Below is a small trained network, with its code and all its weights. Each question gives an input and a class and asks what happens when units are switched off, that is, made to give their printed mean instead of their output.

import numpy as np


def w(rows, s, z=0):
    codes = np.array(rows[::2]) - 128.0
    scale = np.full(codes.shape[1], s)
    scale[-1] = z or s
    return codes * scale


def f(y):
    return np.maximum(y, 0)


def log_softmax(a):
    a = a - a.max(-1, keepdims=True)
    return a - np.log(np.exp(a).sum(-1, keepdims=True))


def net(x, mask):
    res = np.array(x, float).reshape(1, 5) / 4 @ E
    y = f(res @ A[0][:, :-1].T + A[0][:, -1])
    res = res + np.where(mask, y, B[0][:, -1]) @ B[0][:, :-1]
    return log_softmax(res[-1] @ U[:, :-1].T + U[:, -1])


A, B = {}, {}
E = w([
[129,128,129],'x0',
[209,4,49],'x1',
[37,15,153],'x2',
[132,127,132],'x3',
[131,127,131],'x4',
],0.011)
A[0] = w([
[208,189,108,234],'neuron 0',
[156,170,86,204],'neuron 1',
[176,83,85,140],'neuron 2',
[205,46,71,159],'neuron 3',
[125,24,143,107],'neuron 4',
[96,178,253,255],'neuron 5',
[73,54,200,172],'neuron 6',
[226,105,38,191],'neuron 7',
[166,143,76,106],'neuron 8',
[167,84,84,156],'neuron 9',
[189,153,4,137],'neuron 10',
[84,207,191,247],'neuron 11',
[59,90,207,168],'neuron 12',
],0.014,0.0072)
B[0] = w([
[115,123,185,221],'neuron 0',
[169,163,231,185],'neuron 1',
[146,100,150,194],'neuron 2',
[151,56,110,239],'neuron 3',
[157,99,105,206],'neuron 4',
[151,251,112,251],'neuron 5',
[111,105,19,214],'neuron 6',
[98,77,167,233],'neuron 7',
[138,93,151,161],'neuron 8',
[107,94,138,194],'neuron 9',
[114,117,173,203],'neuron 10',
[165,200,132,249],'neuron 11',
[72,162,69,206],'neuron 12',
],0.014,0.017)
U = w([
[112,203,194,164],'0',
[85,88,206,204],'1',
[28,187,7,123],'2',
[109,50,20,3],'3',
],0.012,0.0034)

Each question gives the input, the list of numbers given to net, and the class t.
The units are the neurons (one row each of A and B). Each row of codes is followed by its name. A weight is (code - 128) times the scale printed after its matrix; where a second scale follows, it is the last column's (A, B and U).
mask holds one flag per neuron, in row order. A switched-off neuron (its flag False) gives its mean, the last column of its row in B, instead of its output. The means were averaged over made-up inputs and are rounded, as every weight is.
A unit's drop is (log p(t) with every unit on - log p(t) with that unit switched off) / (log p(t) with every unit on - log p(t) with every unit switched off).
k most important neurons: the k neurons with the biggest drops, biggest first
drop when u is switched off: that unit's drop, to one decimal
input [-2,5,-1,2,8], class 1: most important neuron : [neuron 6]
input [-8,1,8,-1,-8], class 3: 2 most important neurons : [neuron 5; neuron 4]
input [-8,-1,1,4,-8], class 2: 2 most important neurons : [neuron 1; neuron 0]
input [0,1,2,-8,-8], class 3: 2 most important neurons : [neuron 5; neuron 11]
input [-3,1,8,8,6], class 3: 2 most important neurons : [neuron 5; neuron 4]
input [-5,2,1,-8,2], class 3: 2 most important neurons : [neuron 0; neuron 1]
input [5,0,1,-2,-1], class 2: 2 most important neurons : [neuron 3; neuron 1]
input [-2,4,0,3,4], class 1: 3 most important neurons : [neuron 6; neuron 12; neuron 7]
input [-2,2,5,2,-8], class 3: drop when neuron 5 is switched off : 0.1
input [-5,3,5,3,7], class 3: drop when neuron 11 is switched off : 0.0
input [-5,2,1,1,8], class 3: drop when neuron 1 is switched off : 0.2
